In the rows, zero is written as 128.
Each row is followed by its class number.
[117 126 114 112 119 118 137  89 124 149 129 116 113 141 102 139 107 122
 174 118 138 124 125 103 129  96 126 115 127 126 128 124 144 123 131 113
 108  95 130 105 105 150 130 153 117 152 115 133 125]  4
[127 107 103 155 165  76 121  54 126 125  69 156 132 116  40 146  34 116
 166 139 137 132 116 144 134 124 120  72 126 162 122 129 170 107 188  85
 135  97 134 146 119 173 134 166 142  74 126 112 133]  9
[197 141 133 138 103  83 149 168 105 116 148 115 148 144 150 138 166 141
 123 106 107 106 137 105 131  85 136 141 106  75 169 179  98 112 144 143
 143 140 136 175 116 130  74 162 134 111 161 119  87]  7
[103 110 126  95 100 148 116 114 132 132 121 118 116 126 112 112 113 172
 143 122 133  97 147 134 132 140 147 120 101 120 126  89 131 152 125 105
 123 119 111 140 149 115 125 125 156 112 111 142 113]  0
[110  94 129  83 101 155 104 126 113 108 123 135 138 142 123  99 114 187
 155 155 117 103 133 115 114 135 137 102 112 125 134 100 129 143 148 107
 132  91 130 142 124 101 118 108 151 128 145 146 113]  9
[145 135 115 183 110 136  93 116  95 134 136 126 101 160  82  89 153 133
 147  93 103 155 126 144 132 154 137 133 135 121 170 170 130 150 103 114
 165 124 158 137 111 163  97 124 149 122 144 110 158]  9
[115 119 144  85 113 149 110 112 141 125 127 106 131 129 119 104 120 166
 147 148 125  87 148 134 120 146 145 115 103 114 118  96 125 138 130 113
 116 105 128 143 142 128 142 101 124 129 117 142 112]  2
[121 108 126  75 115 139 125  95 131 138 133 114 140 126 124 124  98 164
 170 123 127 104 150 144 122 118 139 118  91 127 134 101 118 150 147 114
 128  89 134 131 137 111 136 128 136 150 102 141 109]  4
[103 106 125  82 148 166  91  83 109 111 138 139 145 121 120  93 118 141
 158 149 116 100 132 143 122 116 129 123  56 121 131  96 113 150 168  94
 143 107 144 116 147 129 140 137 137 133 173 142 111]  3
[122  93 129  71 130 134 134 115 131 142 128 101 158 162  99 121 116 149
 157 125 141 121 145 154  95 107 142 126  89 113 127 130 111 165 195 128
 115 108 142 131 154 117 134 120 164 139  68 144  81]  4
[177 130 129 131 104 110 128 165 137 109 175 118 117 154 105 101 145 123
 110 144 121 133 147 133 114 140 116 132 136 139 153 148 111  93  79 150
 167 148 136 128 109 119 132 134 155  86 140 144 109]  2
[115 124 150  70 126 138 120 103 136 126 116 110 108 146 138 149  96 172
 172 154 131 121 147 137 129 133 126  95 127 137 129  86 122 119 120 115
 127 100 120 113 105 127 132 115 128 131 154 136 110]  6
[ 61 112 100  92 100 102 155 122  90 151 159 127 136 175 152 144 166 154
 147 150  99  82 164 148  89 135 186 103 114  81 143  93 125 199 138 143
  67 204 142 170 127 189 179  91 160 132 119 133 122]  1
[ 98 122 112  93 111  80 163  85 130 126 103 155 122 141  73 129  97 131
 159 143 123 120  96 101 152  91 131  78 114 158 138 113 130  76 138  93
 129  93 126 116 101 138 123 127  96 107 139 118 150]  9
[108 115 141  87 123 137 119 105 129 116 143 121 130 130 140 130 118 165
 150 137 127 116 145 122 136 133 136 106 125 131 124 108 126 141 139 127
 139 124 114 124 130 117 131 122 147 112 118 143 122]  6
[127 137 104 143 124 122 125 147 103 142 139  98 101 144 130 130 142 136
 156 109 151 108 132 118 126  91 102 138 140 117 105  83 175 126 130 114
  80 126 110 145 103 139 118 171 122 124 126 155 110]  1
[131 128 106 133 110 120 109 134 137 149 127 137 106 132  94 109 105 151
 101 136 113 123 128 123 146 120 125 143 116  89 144 127 128 138 110 118
 122 116 127 143 135 135 126 103 130 109 128 126 111]  0
[109 106 136  65 111 142 118 110 141 116 117 122 145 126 119 118 135 182
 162 135 121 103 152 151 125 130 140 113 127 125 136  91 127 151 147 116
 154 111 112 121 133 111 131 142 142 138 110 133 118]  9
[124 113 145  64 136 136 114 113 153 123 115 103 138 126 135 139 122 167
 154 137 138  91 149 148 122 150 145 102 112 115 136 105 128 136 154 113
 116  94 132 135 137 109 134 109 128 148 120 146 101]  7
[ 97 123 128 112 120 109 144 109 135 134 126 107 110 133 122 149 112 127
 145 134 132 124 119 102 141 116 115 100 147 133 123 119 140 113 148 112
 107 109 130 113 100 155 124 127 117 126 128 140 125]  6
[134 125 104 139 120 120 114 109 118 130 199 122 123 161 131 150 128 138
 145 128 134 119 124  89 107 104 108 105 149 126 109  92 139  86 122 123
  94  96 154 109 126 161 115 148 126 123 153 121 141]  1
[109 115 155  84 116 145 145  79 108 115 162 130 139 140 162 129 128 192
 178 138 131 121 128 124 131 117 135  94  98 128 133 107 150 131 160 117
 126 105 130 138 130  84 122 118 166  78 122 149 134]  6
[121 126 112 121 118 124 127 117 136 138 118 130 103 141  78 128  99 110
 158 125 134 116 136 113 140 126 135 106 136 130 131 100 145 114 117 101
 110  94 129 104 114 161 117 125 129 122 122 138 119]  0
[138 124 128 124 127 121 131 105 147 146 149 121  99 136  98 143  99  96
 150 143 128 146 134 114 135 111 121 119 135 133 116  91 138 127 148 108
 124  96 142  95 100 159 122 126 128 126 136 127 134]  3
[141 109 136 117 140 127 131  81 130 128 130 124 103 119 106 150  97 113
 164 135 151 119 127 104 130 121 136 112 135 143 113 109 173  87 152 102
 124  96 126  95 107 120 126 141 138 115 101 110 131]  9
[144 129 111 132 115 117 114 147 124 130 121 136 100 143 105 112 111 144
 107 136 123 126 123 134 143 135 127 128 117 114 143 135 116 134 108 122
 124 128 120 142 126 140 126 110 129  97 132 130 113]  0
[ 96 144 101 111 102 149 140  82 133 141 112  98 136 138 125 105  74 139
 158 141 120 131 130 142 139 114 143 119 132  95 131 108 169 159 132  94
  97  56 124  94 100 122 115 153 123 147 102 141 115]  4
[137 163 105 120 120 116 113 122  78 158  93 105 113 174 113 106 106 179
 104 169 126 135 112 133 132 152 121 145  86  94 149 104 109 130 109 124
  98 136 133 138 108 116 140 116 107 122 167 140 119]  2
[111 104 131 127  89 158  91 107 181 140 198  92 141  78 170  72 123 161
  96 147 152 119 153 155 136 129 123 145  85 127 128 125 181 186  44 139
 137 150  91 109 172 132 103 170 178 135  72 160 137]  1
[116 121 135  88 120 137 116 111 146 114 119 131 150 125 133 116 138 171
 147 135 116 104 143 138 139 140 151 101 129 139 134  89 120 147 163 111
 124 107 120 109 145 116 135 118 154 115  98 137 123]  9
[131 111 133  91 123 155  97 103 140 100 139 123 145 117 147 125 140 129
 175 111 135  97 151 153 116 104 148 100  90 124 115 102 127 123 148 121
 155 110 106 133 137 102 125 132 136 125 107 122 117]  8
[113 128 110 126  95 116 111 136 143 149 130 108 114 134 116 110 109 147
  97 142 116 138 130 139 137 121 119 127  94 116 148 129 119 161 108 124
 137 133 119 130 129 131 132 113 148 121 149 118 117]  3
[137  98 138  79 120 135 109 140 115 119 138 125 155 133 173 128 119 182
 155 138 129  79 160 141 127 129 144 130 114 127 122  80 129 137 137 135
 134 124 114 159 136 135 126 126 119 122 135 136 126]  1
[115 133 109 143 117 115 122 111 140 124  97 105  94 145 105 142 102 148
 157 118 123  90 139 106 133 109 102 121 141 109 130 103 136  94 147 107
 117 104 115 128  96 181 126 136  98 133 108 117 129]  1
[119 107 137  84 121 144 127 104 125 139 131 105 126 118 136 121 109 160
 179 107 138 110 147 141 125 117 141 114  95 137 131 104 126 154 151 113
 118  98 121 130 137 121 137 143 136 134 104 137 115]  4
[130 112 123 111 123 114 127 113 132 130 142 118 113 117 123 140 114 110
 153 134 145 121 126 110 132 110 124 133 139 134 120 115 153 116 126 116
 117 104 143 118 101 157 116 133 116 132 134 126 134]  8
[105 156 146 165  93  92 162  88 104 124 133  91  57 179 179 141 149  81
 132  85 137 152 127 144  60 146 163  67 121 134 101 204 160  72 139 114
 140 153 161  63 103 165 127 216 115 155 140 163 139]  6
[125 126 117 109 109 111 123 125 136 134 140 108 114 143 134 119 112 151
 103 146 123 135 116 140 143 133 124 119 104 124 130 132 112 151 132 122
 123 114 129 131 136 140 126  98 127 109 136 121 125]  3
[107 115 126 127 117 115 149  88 117 121 151 124  98 122 135 159 113 122
 175 130 141 129 125 130 131 124 123  77 149 137 125 125 145 117 148 105
 124 108 126 106  94 166 111 151 110 117 157 141 134]  6
[105 115 121  86 104 156 117 126 131 123 129 131 130 129 125 102 126 156
 150 129 137  92 148 146 126 138 149 105 112 127 124  95 133 152 114 111
 138 118 117 123 143 128 132 126 150 120 119 140 115]  0
[135 137 122 137 123 126 106 127 115 137 121 121 101 137 125 137 103 125
 161 117 145 123 135 133 138 126 131  94 125 126 109  88 149 114 132 113
 122  88 119 127 133 140 104 140 106 106 137 150 130]  0
[127 116 127 120 123 128 131 110 123 119 123 126 117 120 125 142 107 115
 164 149 143 109 126 110 130 111 121 119 139 126 123 105 142 112 146 123
 122  87 138 116  88 158 120 117 119 133 118 129 135]  8
[120 104 113  64 134 123 131  90 141 131 163 104 130 145 126 128 157 145
 143 140 134 115 158 144 115 142 134 105 113 129 129  70  88 136 135 128
 144 115 128  99 159 112 138 128 156 150 133 154 104]  3
[134 120 108 170 106 122  91 138 120 140 151 134 116 136 145 120 111 163
  98 133 129 111 129 124 117 110 123 142  97 113 138 128 126 128 111 132
 122 153 118 146 138 135 120 108 152 105 144 125 115]  1
[103 117 114 120 111 115 146  96 133 122 126 123 100 135 100 154 122 122
 167 149 142 124 123 114 123 115 101  98 135 107 135 126 146 124 129 104
 121 103 129 129  97 158 121 125 113 149 127 134 127]  5
[133 139 107 112 100 127 129 144 144 150 163 128 128 147 134 123 144 160
  80 141 129 125 111 145 124 129 116 141 150  98 138 162 129 142 104 123
 126 115 162 116 117 145 148  93 137 152 165 105 106]  7
[128 132  83 126  99  84 145 158 114 128 162 112 135 120 160 136 110 159
  88 145 123 112 128 140 129 139 119 114 142 125 159 110 104 136 109 127
 120 130 137 129 115 124 129 125 110  92 161 126 135]  1
[120 120 123 143 109 130 118 125 114 122 136 110 109 128 118 121 111 154
 120 152 121 111 120 117 122 168 108 119  95 115 142 144 110 127 131 115
 100 135 148 165 143 162 126  82 123 122 152 124 123]  2
[140 113 119 117  94 111 124 104  88 164 124 127  96 103 112 126  59 230
 106 140 198 114 107  50  87 119 126 124 150 142 158 112  40 161  78 146
 167  92 128  84 103 123 115 101 201 101 149 121 116]  5
[135 122 129 136 120 119 117 120 123 131 137 124 105 135 118 118 144 145
 115 137 133 140 116 138 135 124 105 142 122 104 150 155 128 147 107 131
 134 105 129 142 115 133 135 107 131 134 119 149 116]  5
[131 131 114 124 112 126 108 118 122 135 132 107 103 123 124 125 118 144
 108 146 137 137 119 135 123 142 108 126 121 111 144 154 109 160 102 123
 120 129 126 131 115 149 131 107 141 131 135 129 114]  5
[189 106 252 111 138 186 146 206 181  96 107 151 107  91 126 101 104 139
 178 189 182 186 164 194  70 112 167  85 149 137 133 156 156 207  51 147
 180 124  80 120  91 124 122 182 172 107 156 102 114]  7
[144 125 110 135 116 108 117 113 116 150 122 121 114 141 137 118  92 143
 119 116 125 131 123 107 147 106 122 145 118 122 142 147 127 142 118 127
 129 115 115 134 114 135 146 118 148 112 134 135 103]  4
[131 140  96 122 104 125 120 141 111 125 128 131 100 145  97 122  99 139
 131 142 124 122 137 139 143 143 129 117 113 119 134 121 119 146 113 114
 118 134 112 132 125 149 122 108 138  93 140 131 106]  0
[114 124 102 125 118 107 129 121 131 131 139 121 111 130 114 140  95 134
 158 137 142 112 139 111 125 113 101 107 124 124 124 116 159 107 134 114
 121 122 123 120 121 172 119 138  96 126 132 125 141]  1
[133 138 122 126 131 126 110 102 140 130 144 124  97 139  95 137 110 116
 166 140 127 148 132 121 121 120 118 112 160 121 126 124 165 126 133 113
 120 103 143  93 102 166 116 138 133 127 118 131 129]  9
[118  96 110 115 103 118 149 108 127 142 129 124 126 135 109 138  89 126
 164 129 129 123 135  93 128 109 123 115 125 126 128 127 144 107 179 107
 113 101 131 124 115 142 110 138 117 143 124 135 123]  4
[126 121 108 101 113 106 106  99 146 151  84 147 143 120  87 125 101 179
 117 141 106 143 143  71 132 171  99 114 149 126 152 141  92 148 170 131
 114 140 119 129 137 165 136  95 155 151 120 156 131]  5
[104 120 120 118 114 119 134 107 127 141 155 101 102 125  97 135 116 115
 156 140 142 131 127 116 125 104 133 120 149 118 124 110 139 128 121 125
 110  94 140 110 101 167 119 120 123 113 122 114 143]  8
[134 121 114 121 108 116 123 123 125 131 136 131 116 133 118 107 124 153
 115 141 112 135 126 131 130 123 129 123 128 105 147 142 128 153 126 123
 142 124 126 132 116 132 130 115 144 114 124 126 118]  9
[117 120 139  81 120 153 117 124 143 125 143 113 139 129 133 112 126 171
 151 138 122  99 152 138 127 155 140 106 136 131 125 104 130 128 139 110
 116  87 147 137 144 138 129 109 148 131 160 137 108]  7
[148  98 133  76 119 136 112 115 121 150 131  98 142 123 144 125 102 155
 151 119 148 111 147 124 130 114 142 135  89 127 121 109 131 161 152 112
 135 108 121 129 137  99 127 145 129 135 114 133 115]  4
[135 200  93 159 142 101 124 112 120 170 166 126 115 111  71 146 156 152
  97 135 171  82 130 148 201 121 125 165 123 196  97  67 115 110  68 120
  86 123 116  54 174 147 178 112 129  97 107  75 147]  1
[142 109 144  81 125 128 109 109 145 120 142 105 123 118 136 133 140 167
 143 131 153  88 143 131 133 139 142 112 111 112 125 138 139 148 131 116
 139 113 120 135 140 124 130 129 125 137 119 134 116]  7
[ 97 124 134  82 115 164 108 111 136 125 106 106 114 131 100 115 118 155
 163 127 138 101 139 162 133 145 130 104 105 137 129  88 115 136 118 108
 132  98 111 123 138 124 131 105 135 119 115 140 117]  0
[120 114 137  56 110 164 109  80 108 133 131 127 139 123 135 130 128 167
 185 131 133  87 153 123 126 122 134 144 123 132 109  79 136 142 154 116
 123  90 127 119 110 120 152  93 165 144 143 151 101]  8
[124 135 102 137 104 121 107 121 129 110 137 137 120 131 131 115 129 157
 121 122  99 130 130 116 129 142 114 104 128 122 146 147 120 120 135 124
 138 130 123 118 138 142 127 135 142 128 133 124 122]  9
[128 128 108 126 114 119 108 128 127 131 133 125 115 130 114 111 116 141
 106 137 123 133 125 124 130 124 114 132 115 106 138 149 116 157 111 128
 127 131 122 149 122 144 130 114 143 126 115 138 108]  5
[110  89 107  83 122 108 120 109 144 101 135 140 142 152  96 186  90 109
 174 149 111 117 130  73 136 116 131  93 127 131 135  98 146  87 152 121
  50 104 107 141 102 128 126 104 127 143 129 120 104]  8
[107 121 131 120 113 120 149 121 145 139 150 108 113 134 118 156 133 115
 152 118 141 126 123 133 129 119 124 104 135 123 144 125 148 112 145 109
 107 107 139 109 105 153 120 137 118 141 139 127 124]  7
[121 120 112 139  91 117 105 134 128 136 146 130  95 126 114 127 118 155
 107 134 130 127 119 127 139 109 110 147 102 113 138 145 122 145 107 119
 134 136 118 151 120 136 117 116 123 128 130 130 118]  5
[128 143 116 104  99 116 123 116 140 149 128  84 108 144 108 134  95 135
 151 138 142 112 130 119 115 129 114 102 122 112 115 119 156 124 140 107
  90 105 143 119 103 172 120 126 103 133 113 138 118]  2
[100 128  95 130 106 113 121 117 132 134 144 100 120 141 123 149 107 137
 147 132 138 110 131 117 132 118 106 113 143 124 126 117 148 126 150 113
  86 124 116 103 118 195 114 133 118 119 126 132 126]  1
[128  96 130  95 130 160  94  96 132 114 117 118 127 136 129 121  87 151
 154 118 139 100 143 138 130 150 144 114  99 125 112 100 148 134 134 111
 123 109 105 141 149 133 122 144 156 122  92 133 109]  0
[109 107 152  79 123 134 124 116 114 112 146 116 109 131 118 135 139 175
 159 138 120 107 148 130 129 139 128 111 117 137 124  95  98 128 139 124
 144 120 128 141 124 112 134 131 118 129 140 149 128]  6
[ 98 115 134  87  99 140 138 107 127 113 102 106 133 147 139 129 121 154
 166 132 113 107 153 140 128 127 148 108 124 118 137  82 101 136 185 104
 156 110 114  97 121 147 112 135 138 128 125 131 113]  9
[ 95 122 117 113 100 145 129 114 173 129 111 119  96 114 153  94 181 202
 134 125 110 167 146  98  90 158 128 125 185  73 140  95 124 211 129  96
  95 174 131 136 130 126 111 171 156 168 138 155 149]  8
[ 72 101 132  80 128 123 128 124 114 128 131 104 119 140 129 141 107 168
 156 152 136 123 130 178 155 145 135 111 110 152 149  74 134 156 120 108
 120 123 128 150 113 117 134 116 115  98 154 140 133]  6
[165 109 100 154 112  78 148 123  89 142 145 123 108 122 131 154 117 158
 102 111 148 100 114 154 126 125 146 140 124 128 143 175  92 126 140 142
 124 120 132 144 125 138 134 138 120 117 114 106 104]  4
[122 128 131 141 110 119 113 146 111 156 124 117 124 144 125  96 128 175
  98 139 128 129 131 147 129 141 130 143 110 142 138 119 130 165 100 130
 104 149 128 147 133 144 152 113 157 103 142 136 140]  1
[108 116 143  89 112 142 109 114 132 104 132 120 122 121 120 131 126 185
 176 151 128 117 149 161 118 136 125 104 120 121 152 104 129 145 134 130
 161 106 112 121 132 102 119 126 140 118 116 144 123]  9
[129 119 121 103 107  94 153 120 131 107 122 110 114 126 137 163 131 125
 152 152 138 110 116 104 153 124 104 117 160 127 137 146 154  92 168 114
  93  80 129  99  88 160 124 112  86 121 141 139 125]  8
[139 136 100 139 152 142 129 111  77 142 146 131 103 159  83 131 101 108
 173 126 148 110 139 100 102 147 150 128 154 125 115  89 149 100 100 118
  83 101 153 101 102 176 141 147 132 163 155 105 103]  2
[131 128  92 152  97 141 138 119 131 123 135 141 109 162 128 120 145 143
 136 137  95 145 127 110 134 106 109  73 122 101 155  95 164  69  88 120
 113 121  84 146  98  77 145 145 157 132 145  81 122]  9
[155 110 120 131 119 126 108 124 119 131 166 117 113 118 125 118 115 138
 106 151 134 137 124 131 148 126 117 158 118 118 137 133 127 150  89 140
 125 106 124 142 119 131 131  95 152 113 137 120 114]  8
[118 108 116  93 121 155 106 131 127 121 130 120 107 125 114 112 116 162
 158 136 139 104 155 138 126 146 135  97 110 116 123  78 125 146 133 110
 117 110 106 129 151 128 123 134 134 116 124 145 108]  0
[123 121 109 151  99 117 107 140  99 133 138 145 121 156 132 131 132 183
 137 133 130  98 121 149 103 113 115 118 123 114 132 141 118 158 123 130
 110 133 141 163 118 201 128 113 128 136 165 126 118]  1
[ 80 114 123 131 115 113 116 130 129 140 129 120 110 137 107 120 113 157
 121 135 116 133 118 144 137 130 126  90 115 126 141 135 137 134 127 114
 108 100 139 142 129 139 141 108 105 126 153 127 131]  6
[109 128 107 132 127 121 125 116 134 124 118 123  92 125  92 137 107 115
 154 131 147 125 125  93 119 111 106 102 134 116 125 120 139 128 122 112
 114 112 118 126 103 151 122 135 122 146  99 133 122]  5
